Below are the code and all the weights of a small trained network. Each question names an input and a target symbol and asks about switching units off, where a switched-off unit gives its printed mean instead of its output.

import numpy as np


def w(rows, s, z=0):
    codes = np.array(rows[::2]) - 128.0
    scale = np.full(codes.shape[1], s)
    scale[-1] = z or s
    return codes * scale


def norm(h):
    return h / np.sqrt((h * h).mean(-1, keepdims=True) + 1e-5)


def f(y):
    return y / 2 * (1 + np.tanh(0.7978845608 * (y + 0.044715 * y**3)))


def softmax(a):
    e = np.exp(a - a.max(-1, keepdims=True))
    return e / e.sum(-1, keepdims=True)


def log_softmax(a):
    a = a - a.max(-1, keepdims=True)
    return a - np.log(np.exp(a).sum(-1, keepdims=True))


def net(x, mask):
    ids = ['ΔΨαγλτ'.index(c) for c in x.split()]
    T = len(ids)
    res = E[ids] + P[:T]
    u = 0
    for l in range(3):
        q, k, v = (norm(res) @ M[l].T for M in (Q, K, V))
        z = softmax(np.where(np.tri(T) > 0, q @ k.T / 2**0.5, -1e9)) @ v
        res = res + np.where(mask[u], z, O[l][:, -1]) @ O[l][:, :-1]
        u += 1
        y = f(norm(res) @ A[l][:, :-1].T + A[l][:, -1])
        res = res + np.where(mask[u : u + 8], y, B[l][:, -1]) @ B[l][:, :-1]
        u += 8
    return log_softmax(norm(res)[-1] @ U[:, :-1].T + U[:, -1])


Q, K, V, O, A, B = {}, {}, {}, {}, {}, {}
E = w([
[57,147,175,80],'Δ',
[52,136,34,92],'Ψ',
[210,139,137,207],'α',
[149,46,205,108],'γ',
[206,58,37,63],'λ',
[118,146,200,255],'τ',
],0.019)
P = w([
[143,87,116,201],'0',
[146,208,137,180],'1',
[99,89,68,39],'2',
[145,178,126,152],'3',
[2,53,83,190],'4',
[147,233,153,192],'5',
[67,45,67,149],'6',
[132,226,155,175],'7',
],0.0087)
Q[0] = w([
[128,67,3,124],'0.h1',
[90,78,86,86],'0.h1',
],0.017)
K[0] = w([
[101,226,3,114],'0.h1',
[157,140,23,176],'0.h1',
],0.013)
V[0] = w([
[79,255,145,90],'0.h1',
[136,179,58,209],'0.h1',
],0.0054)
O[0] = w([
[3,174,121,91,33],'0.h1',
[136,197,30,127,6],'0.h1',
],0.0055,0.0022)
A[0] = w([
[147,169,75,180,118],'0.n1',
[167,126,244,110,66],'0.n2',
[126,184,105,155,70],'0.n3',
[71,32,81,153,96],'0.n4',
[159,234,172,167,145],'0.n5',
[198,251,168,98,114],'0.n6',
[126,84,90,119,3],'0.n7',
[131,175,108,85,113],'0.n8',
],0.012,0.0034)
B[0] = w([
[42,118,239,224,147],'0.n1',
[191,174,59,62,253],'0.n2',
[46,134,205,139,125],'0.n3',
[60,95,76,23,192],'0.n4',
[36,230,203,254,208],'0.n5',
[23,163,195,87,174],'0.n6',
[25,170,151,144,118],'0.n7',
[231,104,109,126,133],'0.n8',
],0.0098,0.0056)
Q[1] = w([
[246,152,118,89],'1.h1',
[200,58,144,253],'1.h1',
],0.013)
K[1] = w([
[147,44,138,27],'1.h1',
[254,113,159,230],'1.h1',
],0.013)
V[1] = w([
[134,142,8,123],'1.h1',
[100,156,101,192],'1.h1',
],0.013)
O[1] = w([
[157,108,139,251,9],'1.h1',
[165,69,63,86,38],'1.h1',
],0.014,0.0014)
A[1] = w([
[115,35,173,182,84],'1.n1',
[216,227,42,79,3],'1.n2',
[150,139,72,51,137],'1.n3',
[152,73,181,70,96],'1.n4',
[147,207,101,168,107],'1.n5',
[56,105,84,105,38],'1.n6',
[191,254,99,207,24],'1.n7',
[73,98,159,140,69],'1.n8',
],0.011,0.0022)
B[1] = w([
[166,40,91,63,160],'1.n1',
[185,172,147,182,132],'1.n2',
[54,183,200,89,183],'1.n3',
[46,151,110,187,208],'1.n4',
[150,207,107,123,187],'1.n5',
[109,55,162,112,253],'1.n6',
[186,231,54,9,249],'1.n7',
[184,68,64,171,197],'1.n8',
],0.013,0.0031)
Q[2] = w([
[165,67,144,35],'2.h1',
[134,3,175,165],'2.h1',
],0.015)
K[2] = w([
[173,246,255,39],'2.h1',
[186,134,208,255],'2.h1',
],0.011)
V[2] = w([
[192,116,129,193],'2.h1',
[194,86,252,72],'2.h1',
],0.014)
O[2] = w([
[158,166,148,204,2],'2.h1',
[74,81,254,165,114],'2.h1',
],0.013,0.0061)
A[2] = w([
[13,185,93,166,224],'2.n1',
[145,129,156,250,73],'2.n2',
[130,215,55,129,3],'2.n3',
[214,176,214,114,70],'2.n4',
[182,169,106,158,128],'2.n5',
[51,109,45,180,102],'2.n6',
[144,53,98,120,98],'2.n7',
[220,199,188,65,55],'2.n8',
],0.015,0.004)
B[2] = w([
[181,67,95,172,254],'2.n1',
[118,139,32,174,137],'2.n2',
[80,231,59,125,206],'2.n3',
[189,124,232,44,176],'2.n4',
[64,72,139,130,169],'2.n5',
[167,164,223,79,170],'2.n6',
[161,62,127,124,162],'2.n7',
[184,100,250,151,226],'2.n8',
],0.018,0.008)
U = w([
[11,107,125,57,67],'Δ',
[117,171,48,99,254],'Ψ',
[66,108,194,254,105],'α',
[171,174,214,102,206],'γ',
[216,80,95,127,7],'λ',
[151,100,100,220,97],'τ',
],0.014,0.0044)

Each question gives the input, a string of symbols that net reads in full, and the target symbol t.
The units are the heads (2 rows each of Q, K, V and O) and the neurons (one row each of A and B). Each row of codes is followed by its name. A weight is (code - 128) times the scale printed after its matrix; where a second scale follows, it is the last column's (O, A, B and U).
mask holds one flag per unit, layer by layer, with each layer's heads first. A switched-off unit (its flag False) gives its mean, the last column of its rows in O or B, instead of its output. The means were averaged over made-up inputs and are rounded, as every weight is.
A unit's drop is (log p(t) with every unit on - log p(t) with that unit switched off) / (log p(t) with every unit on - log p(t) with every unit switched off).
The circuit of an input: a set's keep is (log p(t) with only the set's units on - log p(t) with every unit switched off) / (log p(t) with every unit on - log p(t) with every unit switched off). Starting from the 12 units with the biggest drops (on a tie, the unit counted first), units are removed one at a time, each time the one whose removal leaves the highest keep (on an exact tie, the one counted first), for as long as the keep stays at least 0.8.
units of the circuit, in order: the units of the circuit, biggest drop first
most important unit: the unit with the biggest drop
k most important neurons: the k neurons with the biggest drops, biggest first
k most important neurons of layer l: the k neurons of layer l with the biggest drops, biggest first
input Δ γ γ, target Δ: most important unit => 0.h1
input γ λ τ, target α: 3 most important neurons => (0.n5, 1.n4, 1.n1)
input γ Δ Δ, target α: 4 most important neurons => (1.n7, 0.n5, 0.n6, 0.n1)
input Δ γ λ, target Δ: units of the circuit, in order => (2.n8, 2.h1)
input α Δ Δ Δ, target Δ: units of the circuit, in order => (2.n8, 1.n7)
input Ψ Δ Ψ, target λ: 3 most important neurons => (0.n2, 1.n6, 1.n7)
input Δ Δ γ γ Δ Δ λ, target α: 4 most important neurons => (0.n2, 1.n7, 0.n5, 0.n6)
input Δ λ α Δ Δ τ, target τ: 3 most important neurons of layer 2 => (2.n1, 2.n4, 2.n6)
input Δ Δ τ Δ Δ α, target α: 2 most important neurons => (0.n1, 0.n6)
input τ τ τ, target Ψ: 2 most important neurons => (0.n5, 0.n1)
input Ψ α Ψ, target λ: 2 most important neurons of layer 0 => (0.n2, 0.n4)
input γ Ψ τ λ, target Ψ: units of the circuit, in order => (0.h1, 2.h1)
input Δ α τ Ψ Ψ γ Δ, target λ: units of the circuit, in order => (1.h1, 1.n8)
input Δ γ Ψ α Ψ, target α: most important neuron => (1.n6)
input Δ Δ Δ Δ Δ Δ Ψ λ, target Ψ: 4 most important neurons of layer 0 => (0.n4, 0.n1, 0.n2, 0.n7)
input τ Δ Δ Δ α Δ τ α, target α: 3 most important neurons => (0.n6, 0.n1, 1.n6)
input λ τ γ, target τ: 3 most important neurons of layer 0 => (0.n2, 0.n8, 0.n7)
input Δ Δ Δ γ Ψ Δ, target Ψ: 2 most important neurons => (2.n3, 0.n5)
input Δ τ γ λ, target γ: 3 most important neurons => (0.n5, 1.n7, 2.n8)
input λ α α Δ, target Δ: most important neuron => (0.n6)
input Ψ λ Δ Δ Δ Δ Δ α, target Ψ: 2 most important neurons => (2.n3, 2.n8)
input λ Δ γ Δ Δ λ τ, target Δ: 4 most important neurons => (0.n5, 1.n1, 2.n1, 2.n8)
input λ Δ Δ, target τ: 2 most important neurons => (0.n2, 1.n7)
input τ Δ γ, target Ψ: 4 most important neurons => (0.n5, 0.n1, 0.n2, 1.n4)
input γ Ψ Δ Δ γ, target λ: 3 most important neurons of layer 0 => (0.n5, 0.n6, 0.n8)
input γ Δ Ψ γ α Δ γ, target α: 3 most important neurons of layer 0 => (0.n2, 0.n5, 0.n6)
input τ Δ Ψ α τ Ψ Ψ τ, target Ψ: units of the circuit, in order => (2.h1)
input Δ γ λ γ Ψ Δ Ψ α, target Ψ: 2 most important neurons of layer 0 => (0.n5, 0.n7)
input λ Ψ Δ, target τ: 2 most important neurons of layer 1 => (1.n7, 1.n5)
